Below is a small trained network, with its code and all its weights. Each question gives an input and a target symbol and asks what happens when units are switched off, that is, made to give their printed mean instead of their output.

import numpy as np


def w(rows, s, z=0):
    codes = np.array(rows[::2]) - 128.0
    scale = np.full(codes.shape[1], s)
    scale[-1] = z or s
    return codes * scale


def f(y):
    return y / 2 * (1 + np.tanh(0.7978845608 * (y + 0.044715 * y**3)))


def softmax(a):
    e = np.exp(a - a.max(-1, keepdims=True))
    return e / e.sum(-1, keepdims=True)


def log_softmax(a):
    a = a - a.max(-1, keepdims=True)
    return a - np.log(np.exp(a).sum(-1, keepdims=True))


def net(x, mask):
    ids = ['ΨΩαβμξπ'.index(c) for c in x.split()]
    T = len(ids)
    res = E[ids] + P[:T]
    u = 0
    for l in range(2):
        r = res
        for j in range(3):
            rows = slice(2 * j, 2 * j + 2)
            q, k, v = (r @ M[l][rows].T for M in (Q, K, V))
            z = softmax(np.where(np.tri(T) > 0, q @ k.T / 2**0.5, -1e9)) @ v
            o = O[l][rows]
            res = res + np.where(mask[u + j], z, o[:, -1]) @ o[:, :-1]
        u += 3
        y = f(res @ A[l][:, :-1].T + A[l][:, -1])
        res = res + np.where(mask[u : u + 4], y, B[l][:, -1]) @ B[l][:, :-1]
        u += 4
    return log_softmax(res[-1] @ U[:, :-1].T + U[:, -1])


Q, K, V, O, A, B = {}, {}, {}, {}, {}, {}
E = w([
[127,185,149,115,12,187],'Ψ',
[64,125,164,72,175,189],'Ω',
[166,149,127,3,79,161],'α',
[103,86,187,29,144,101],'β',
[141,85,101,107,87,58],'μ',
[173,158,156,181,156,91],'ξ',
[181,152,161,194,150,94],'π',
],0.013)
P = w([
[2,228,150,129,42,83],'0',
[23,224,188,115,46,110],'1',
[43,195,208,116,46,96],'2',
[61,168,197,120,60,113],'3',
[82,156,198,118,78,121],'4',
[104,141,181,110,94,131],'5',
[119,120,175,113,106,146],'6',
[136,106,165,118,118,156],'7',
[155,95,166,111,140,162],'8',
[168,80,155,111,160,172],'9',
[186,69,152,104,176,178],'10',
[205,38,166,104,186,188],'11',
[212,44,137,105,209,188],'12',
[218,32,118,102,224,198],'13',
],0.0058)
Q[0] = w([
[118,132,171,116,95,115],'L0H0',
[66,164,176,118,121,98],'L0H0',
[41,132,94,152,201,136],'L0H1',
[83,74,68,175,197,165],'L0H1',
[183,76,27,244,217,2],'L0H2',
[139,175,150,124,42,84],'L0H2',
],0.0078)
K[0] = w([
[160,106,140,190,180,88],'L0H0',
[216,50,75,164,131,64],'L0H0',
[33,169,107,36,61,155],'L0H1',
[118,188,121,16,43,166],'L0H1',
[1,214,140,199,100,106],'L0H2',
[223,140,111,217,111,36],'L0H2',
],0.0079)
V[0] = w([
[104,129,134,117,143,2],'L0H0',
[133,171,141,183,153,111],'L0H0',
[62,166,78,132,64,131],'L0H1',
[99,139,190,102,60,153],'L0H1',
[34,96,218,103,145,189],'L0H2',
[39,160,115,222,105,126],'L0H2',
],0.007)
O[0] = w([
[2,155,200,132,131,71,139],'L0H0',
[63,108,95,100,84,127,106],'L0H0',
[87,174,36,138,167,108,166],'L0H1',
[99,70,128,126,206,116,225],'L0H1',
[104,68,153,134,237,108,254],'L0H2',
[115,92,128,253,90,89,112],'L0H2',
],0.0062,0.006)
A[0] = w([
[226,117,135,255,193,80,251],'L0N0',
[117,137,198,250,148,77,89],'L0N1',
[178,195,175,124,12,175,225],'L0N2',
[170,35,116,122,102,67,224],'L0N3',
],0.007,0.0022)
B[0] = w([
[207,150,249,108,63,56,252],'L0N0',
[153,220,149,124,41,203,201],'L0N1',
[68,44,111,118,110,254,229],'L0N2',
[179,57,52,93,70,4,225],'L0N3',
],0.007,0.002)
Q[1] = w([
[106,124,103,105,219,166],'L1H0',
[117,201,114,174,116,195],'L1H0',
[160,181,105,196,91,102],'L1H1',
[151,82,106,124,120,101],'L1H1',
[225,239,57,251,67,46],'L1H2',
[81,141,135,93,111,110],'L1H2',
],0.011)
K[1] = w([
[105,98,68,52,135,173],'L1H0',
[11,164,119,169,50,189],'L1H0',
[105,183,70,138,105,95],'L1H1',
[34,149,88,104,205,170],'L1H1',
[45,176,119,135,89,119],'L1H2',
[215,141,131,254,48,63],'L1H2',
],0.0083)
V[1] = w([
[124,71,39,69,109,66],'L1H0',
[165,53,123,94,113,117],'L1H0',
[182,114,150,177,133,86],'L1H1',
[143,79,172,124,110,108],'L1H1',
[67,135,155,109,188,178],'L1H2',
[79,2,35,143,141,96],'L1H2',
],0.0073)
O[1] = w([
[69,159,92,90,142,103,97],'L1H0',
[83,171,132,106,106,131,160],'L1H0',
[149,84,174,141,146,110,4],'L1H1',
[87,96,148,86,166,125,140],'L1H1',
[118,142,80,160,168,198,223],'L1H2',
[2,123,122,127,76,136,97],'L1H2',
],0.0084,0.0039)
A[1] = w([
[98,28,102,253,117,219,251],'L1N0',
[167,217,64,101,149,64,52],'L1N1',
[160,138,45,171,190,195,188],'L1N2',
[97,211,65,130,48,96,201],'L1N3',
],0.0065,0.0024)
B[1] = w([
[80,26,174,112,82,82,254],'L1N0',
[1,152,141,62,68,122,142],'L1N1',
[228,87,39,244,104,213,212],'L1N2',
[132,75,39,134,85,122,173],'L1N3',
],0.0055,0.0045)
U = w([
[118,33,82,186,122,192,2],'Ψ',
[71,130,129,146,247,148,163],'Ω',
[147,253,51,79,131,226,83],'α',
[42,141,154,67,122,82,140],'β',
[140,87,31,158,115,59,137],'μ',
[187,94,153,132,148,89,166],'ξ',
[166,148,142,154,140,111,189],'π',
],0.0057,0.0025)

Each question gives the input, a string of symbols that net reads in full, and the target symbol t.
The units are the heads (2 rows each of Q, K, V and O) and the neurons (one row each of A and B). Each row of codes is followed by its name. A weight is (code - 128) times the scale printed after its matrix; where a second scale follows, it is the last column's (O, A, B and U).
mask holds one flag per unit, layer by layer, with each layer's heads first. A switched-off unit (its flag False) gives its mean, the last column of its rows in O or B, instead of its output. The means were averaged over made-up inputs and are rounded, as every weight is.
A unit's drop is (log p(t) with every unit on - log p(t) with that unit switched off) / (log p(t) with every unit on - log p(t) with every unit switched off).
The circuit of an input: a set's keep is (log p(t) with only the set's units on - log p(t) with every unit switched off) / (log p(t) with every unit on - log p(t) with every unit switched off). Starting from the 12 units with the biggest drops (on a tie, the unit counted first), units are removed one at a time, each time the one whose removal leaves the highest keep (on an exact tie, the one counted first), for as long as the keep stays at least 0.8.
units of the circuit, in order: the units of the circuit, biggest drop first
top k neurons in layer l: the k neurons of layer l with the biggest drops, biggest first
which heads matter: for each layer, one digit per head in row order, 1 if its drop is at least 0.15 and else 0, layers parted by /
drop when u is switched off: that unit's drop, to one decimal
input Ω μ ξ π Ψ Ω Ω μ Ω π μ μ Ψ α, target β: units of the circuit, in order : [L1H2 L0N3]
input Ω α Ω, target α: which heads matter : 001 / 011
input μ Ω Ω Ω π Ψ Ω Ω Ω π Ω μ Ψ, target β: top 3 neurons in layer 1 : [L1N2 L1N0 L1N3]
input μ β Ψ, target Ψ: which heads matter : 001 / 100
input Ω α β μ π Ω Ω α Ω μ Ω μ Ω α, target β: units of the circuit, in order : [L1H2 L0N3 L1H0]
input Ω Ω Ω Ψ Ψ Ω Ψ Ω Ω Ψ Ω, target Ψ: which heads matter : 000 / 001
input Ω Ω β μ μ, target β: units of the circuit, in order : [L1H0 L1H2 L0N3]
input π Ω Ψ Ψ π μ Ω Ψ Ω μ Ω Ω β, target β: units of the circuit, in order : [L0N3 L1H0 L1H2]
input μ Ψ Ω μ α Ω Ω μ Ω μ π Ω, target ξ: units of the circuit, in order : [L0N0 L1H2 L0N2]
input π Ω π Ψ Ω ξ Ω Ω Ψ, target Ψ: which heads matter : 001 / 000
input μ π Ω Ω μ Ω Ω μ Ω, target β: units of the circuit, in order : [L1H2 L0N3]
input Ω μ Ω Ψ Ψ π Ψ, target ξ: which heads matter : 000 / 011
input Ω Ω α Ω Ψ Ω Ω Ω Ω α Ψ Ψ Ω α, target α: which heads matter : 001 / 000
input ξ Ω Ω Ω Ω Ω Ω, target Ψ: which heads matter : 000 / 101
input Ω Ω Ω Ω α μ μ ξ μ Ω Ψ μ Ω, target β: top 2 neurons in layer 0 : [L0N3 L0N1]
input Ω Ψ μ ξ Ω ξ Ω μ Ω β, target β: top 2 neurons in layer 0 : [L0N3 L0N1]
input Ω Ω Ψ α β Ω Ψ Ω Ω π Ω α μ Ψ, target β: top 3 neurons in layer 0 : [L0N2 L0N3 L0N1]
input Ω Ω Ω μ μ μ, target β: drop when L0N3 is switched off : 0.2
input β μ α μ Ω μ α α π ξ Ω, target ξ: drop when L1H1 is switched off : 0.2
input μ Ω Ω Ω Ψ α, target α: drop when L1H1 is switched off : 0.1
